Below are the code and all the weights of a small trained network. Each question names an input and a class and asks about switching units off, where a switched-off unit gives its printed mean instead of its output.

import numpy as np


def w(rows, s, z=0):
    codes = np.array(rows[::2]) - 128.0
    scale = np.full(codes.shape[1], s)
    scale[-1] = z or s
    return codes * scale


def norm(h):
    return h / np.sqrt((h * h).mean(-1, keepdims=True) + 1e-5)


def f(y):
    return np.maximum(y, 0)


def log_softmax(a):
    a = a - a.max(-1, keepdims=True)
    return a - np.log(np.exp(a).sum(-1, keepdims=True))


def net(x, mask):
    res = np.array(x, float).reshape(1, 3) / 4 @ E
    u = 0
    for l in range(4):
        y = f(norm(res) @ A[l][:, :-1].T + A[l][:, -1])
        res = res + np.where(mask[u : u + 4], y, B[l][:, -1]) @ B[l][:, :-1]
        u += 4
    return log_softmax(norm(res)[-1] @ U[:, :-1].T + U[:, -1])


A, B = {}, {}
E = w([
[134,38,142,255,185],'x0',
[61,46,150,135,186],'x1',
[195,83,156,133,186],'x2',
],0.00094)
A[0] = w([
[141,234,159,229,72,129],'0.n1',
[224,191,160,131,107,81],'0.n2',
[90,106,74,252,76,2],'0.n3',
[153,66,117,253,88,210],'0.n4',
],0.0028,0.00035)
B[0] = w([
[176,249,212,73,188,217],'0.n1',
[161,109,160,195,187,205],'0.n2',
[165,61,84,4,216,223],'0.n3',
[197,194,133,197,91,253],'0.n4',
],0.0029,0.002)
A[1] = w([
[155,50,126,87,167,184],'1.n1',
[103,115,1,179,125,8],'1.n2',
[30,72,68,107,68,149],'1.n3',
[145,117,43,151,117,37],'1.n4',
],0.0045,0.0012)
B[1] = w([
[121,183,112,14,100,254],'1.n1',
[2,104,180,34,29,141],'1.n2',
[205,129,60,254,116,180],'1.n3',
[66,135,146,131,37,137],'1.n4',
],0.0038,0.0023)
A[2] = w([
[166,151,163,254,96,123],'2.n1',
[101,41,48,57,86,121],'2.n2',
[29,73,197,127,59,3],'2.n3',
[198,111,102,119,200,110],'2.n4',
],0.0038,0.0027)
B[2] = w([
[47,179,2,224,71,213],'2.n1',
[46,211,112,26,63,218],'2.n2',
[78,104,70,43,177,137],'2.n3',
[139,65,206,118,94,249],'2.n4',
],0.0034,0.0019)
A[3] = w([
[174,217,166,105,151,156],'3.n1',
[254,82,179,92,138,138],'3.n2',
[124,130,149,192,134,2],'3.n3',
[80,80,15,170,86,249],'3.n4',
],0.0041,0.0018)
B[3] = w([
[64,50,98,90,114,255],'3.n1',
[168,71,235,161,253,217],'3.n2',
[120,101,72,109,111,135],'3.n3',
[156,155,154,241,117,193],'3.n4',
],0.0041,0.0035)
U = w([
[58,190,54,2,47,194],'0',
[204,52,211,106,229,2],'1',
[186,200,48,250,53,81],'2',
],0.0049,0.00071)

Each question gives the input, the list of numbers given to net, and the class t.
The units are the neurons (one row each of A and B). Each row of codes is followed by its name. A weight is (code - 128) times the scale printed after its matrix; where a second scale follows, it is the last column's (A, B and U).
mask holds one flag per neuron, layer by layer. A switched-off neuron (its flag False) gives its mean, the last column of its row in B, instead of its output. The means were averaged over made-up inputs and are rounded, as every weight is.
A unit's drop is (log p(t) with every unit on - log p(t) with that unit switched off) / (log p(t) with every unit on - log p(t) with every unit switched off).
The circuit of an input: a set's keep is (log p(t) with only the set's units on - log p(t) with every unit switched off) / (log p(t) with every unit on - log p(t) with every unit switched off). Starting from the 12 units with the biggest drops (on a tie, the unit counted first), units are removed one at a time, each time the one whose removal leaves the highest keep (on an exact tie, the one counted first), for as long as the keep stays at least 0.8.
units of the circuit, in order: the units of the circuit, biggest drop first
most important unit: the unit with the biggest drop
top k neurons: the k neurons with the biggest drops, biggest first
drop when u is switched off: that unit's drop, to one decimal
input [4,0,2], class 2: most important unit	0.n4
input [4,-1,-8], class 1: top 3 neurons	0.n3, 0.n1, 0.n4
input [-5,1,-2], class 2: top 3 neurons	0.n1, 0.n4, 1.n3
input [-7,4,7], class 0: top 2 neurons	0.n1, 0.n4
input [-6,-2,1], class 1: units of the circuit, in order	2.n2, 1.n1
input [6,-2,1], class 2: top 4 neurons	0.n4, 2.n1, 1.n1, 1.n4
input [-5,-3,1], class 1: units of the circuit, in order	2.n2, 1.n1
input [2,-5,8], class 2: units of the circuit, in order	0.n3, 2.n1
input [1,-1,-8], class 1: top 2 neurons	0.n1, 2.n1
input [6,3,0], class 0: units of the circuit, in order	0.n1, 1.n1, 2.n2, 0.n3
input [3,-5,-8], class 1: top 2 neurons	0.n3, 0.n1
input [-1,6,-1], class 2: top 3 neurons	0.n1, 1.n3, 0.n3
input [-5,1,-7], class 2: top 2 neurons	1.n3, 1.n1
input [-7,2,-7], class 2: most important unit	1.n3
input [2,-6,2], class 2: top 3 neurons	1.n1, 2.n1, 0.n3
input [-2,-6,1], class 1: top 4 neurons	0.n4, 1.n3, 0.n1, 2.n2
input [3,8,-4], class 0: top 2 neurons	2.n2, 1.n1
input [-6,-4,4], class 1: drop when 0.n1 is switched off	0.0
input [8,2,-1], class 0: drop when 1.n1 is switched off	0.7
input [5,-4,-5], class 1: most important unit	0.n3
input [7,6,-8], class 0: drop when 0.n3 is switched off	0.9
